Below are the code and all the weights of a small trained network. Each question names an input and a target symbol and asks about switching units off, where a switched-off unit gives its printed mean instead of its output.

import numpy as np


def w(rows, s, z=0):
    codes = np.array(rows[::2]) - 128.0
    scale = np.full(codes.shape[1], s)
    scale[-1] = z or s
    return codes * scale


def f(y):
    return np.maximum(y, 0)


def softmax(a):
    e = np.exp(a - a.max(-1, keepdims=True))
    return e / e.sum(-1, keepdims=True)


def log_softmax(a):
    a = a - a.max(-1, keepdims=True)
    return a - np.log(np.exp(a).sum(-1, keepdims=True))


def net(x, mask):
    ids = ['ΘΠαεζημξ'.index(c) for c in x.split()]
    T = len(ids)
    res = E[ids] + P[:T]
    r = res
    for j in range(3):
        rows = slice(4 * j, 4 * j + 4)
        q, k, v = (r @ M[0][rows].T for M in (Q, K, V))
        z = softmax(np.where(np.tri(T) > 0, q @ k.T / 4**0.5, -1e9)) @ v
        o = O[0][rows]
        res = res + np.where(mask[j], z, o[:, -1]) @ o[:, :-1]
    y = f(res @ A[0][:, :-1].T + A[0][:, -1])
    res = res + np.where(mask[3:7], y, B[0][:, -1]) @ B[0][:, :-1]
    return log_softmax(res[-1] @ U[:, :-1].T + U[:, -1])


Q, K, V, O, A, B = {}, {}, {}, {}, {}, {}
E = w([
[133,117,197],'Θ',
[4,124,133],'Π',
[203,138,152],'α',
[102,105,77],'ε',
[116,57,99],'ζ',
[139,33,144],'η',
[147,73,83],'μ',
[31,185,80],'ξ',
],0.022)
P = w([
[90,156,133],'0',
[79,72,64],'1',
[19,82,184],'2',
[101,80,34],'3',
[6,74,210],'4',
[108,84,22],'5',
[2,63,224],'6',
[111,92,15],'7',
[1,65,234],'8',
],0.0078)
Q[0] = w([
[139,62,135],'H1',
[108,129,189],'H1',
[99,177,184],'H1',
[92,4,115],'H1',
[39,111,97],'H2',
[28,155,110],'H2',
[86,134,92],'H2',
[190,116,108],'H2',
[179,162,131],'H3',
[218,109,156],'H3',
[150,106,110],'H3',
[61,100,157],'H3',
],0.021)
K[0] = w([
[156,22,172],'H1',
[69,145,126],'H1',
[5,165,133],'H1',
[162,19,106],'H1',
[63,100,97],'H2',
[46,201,89],'H2',
[71,103,149],'H2',
[185,149,145],'H2',
[172,208,196],'H3',
[151,82,189],'H3',
[150,137,125],'H3',
[85,74,18],'H3',
],0.016)
V[0] = w([
[173,161,97],'H1',
[125,179,175],'H1',
[61,39,161],'H1',
[61,162,58],'H1',
[99,80,152],'H2',
[128,134,21],'H2',
[234,97,163],'H2',
[235,126,38],'H2',
[111,137,241],'H3',
[172,38,133],'H3',
[139,238,132],'H3',
[10,87,93],'H3',
],0.011)
O[0] = w([
[9,112,123,78],'H1',
[105,85,134,67],'H1',
[254,131,133,245],'H1',
[162,95,3,157],'H1',
[142,80,105,175],'H2',
[105,155,74,148],'H2',
[105,56,164,33],'H2',
[37,108,133,44],'H2',
[178,59,155,64],'H3',
[144,145,153,160],'H3',
[83,88,100,42],'H3',
[164,247,171,253],'H3',
],0.0078,0.014)
A[0] = w([
[156,161,173,98],'N1',
[216,103,188,193],'N2',
[133,246,142,2],'N3',
[160,72,254,163],'N4',
],0.0084,0.0065)
B[0] = w([
[106,123,167,193],'N1',
[113,151,133,252],'N2',
[89,7,129,241],'N3',
[71,115,100,186],'N4',
],0.015,0.02)
U = w([
[40,93,132,68],'Θ',
[203,79,115,98],'Π',
[93,18,126,2],'α',
[90,119,62,87],'ε',
[179,214,63,167],'ζ',
[109,124,192,175],'η',
[93,244,104,238],'μ',
[124,57,86,135],'ξ',
],0.011,0.0096)

Each question gives the input, a string of symbols that net reads in full, and the target symbol t.
The units are the heads (4 rows each of Q, K, V and O) and the neurons (one row each of A and B). Each row of codes is followed by its name. A weight is (code - 128) times the scale printed after its matrix; where a second scale follows, it is the last column's (O, A, B and U).
mask holds one flag per unit, heads first, then neurons. A switched-off unit (its flag False) gives its mean, the last column of its rows in O or B, instead of its output. The means were averaged over made-up inputs and are rounded, as every weight is.
A unit's drop is (log p(t) with every unit on - log p(t) with that unit switched off) / (log p(t) with every unit on - log p(t) with every unit switched off).
The circuit of an input: a set's keep is (log p(t) with only the set's units on - log p(t) with every unit switched off) / (log p(t) with every unit on - log p(t) with every unit switched off). Starting from all 7 units, units are removed one at a time, each time the one whose removal leaves the highest keep (on an exact tie, the one counted first), for as long as the keep stays at least 0.8.
units of the circuit, in order: the units of the circuit, biggest drop first
top k neurons: the k neurons with the biggest drops, biggest first
heads that matter: for each layer, one digit per head in row order, 1 if its drop is at least 0.15 and else 0, layers parted by /
drop of u: that unit's drop, to one decimal
input μ Π Θ, target Π: top 2 neurons -> [N3 N4]
input Θ Π Π μ Θ Θ η Θ, target η: heads that matter -> 100
input Θ Θ Π μ μ ζ ξ Π ε, target Π: heads that matter -> 010
input μ η ε Π ε μ ε μ Π, target Π: units of the circuit, in order -> [H1 H2]
input η μ η η ζ α, target Θ: heads that matter -> 110
input Π Π α ξ ξ η μ ξ Π, target ξ: units of the circuit, in order -> [N3 H3 H1]
input ε Θ ζ, target ζ: heads that matter -> 000
input Π Π μ, target Π: units of the circuit, in order -> [N3 H2 H3]
input μ ξ Θ Π α ξ α, target ξ: top 3 neurons -> [N4 N3 N1]
input Θ μ η, target η: heads that matter -> 101
input ζ μ Θ η ζ, target η: units of the circuit, in order -> [H1 H3]
input η Θ ε, target η: units of the circuit, in order -> [H1]
input μ μ μ ξ, target ε: heads that matter -> 100
input μ μ μ η η η ε, target η: top 3 neurons -> [N4 N1 N3]
input ξ ε Θ, target ξ: units of the circuit, in order -> [N3 H1 H2 N2]
input Θ μ ζ μ α, target Θ: top 3 neurons -> [N4 N3 N2]
input ξ Θ ξ μ, target ζ: top neuron -> [N3]
input Θ Π Π Θ ζ η μ, target η: top 3 neurons -> [N1 N2 N3]
input Θ ε μ Π ξ Π, target α: top 2 neurons -> [N3 N2]
input ξ ε α, target ξ: top 2 neurons -> [N3 N1]
input μ μ Π Π η ξ μ η, target μ: drop of H2 -> 0.2
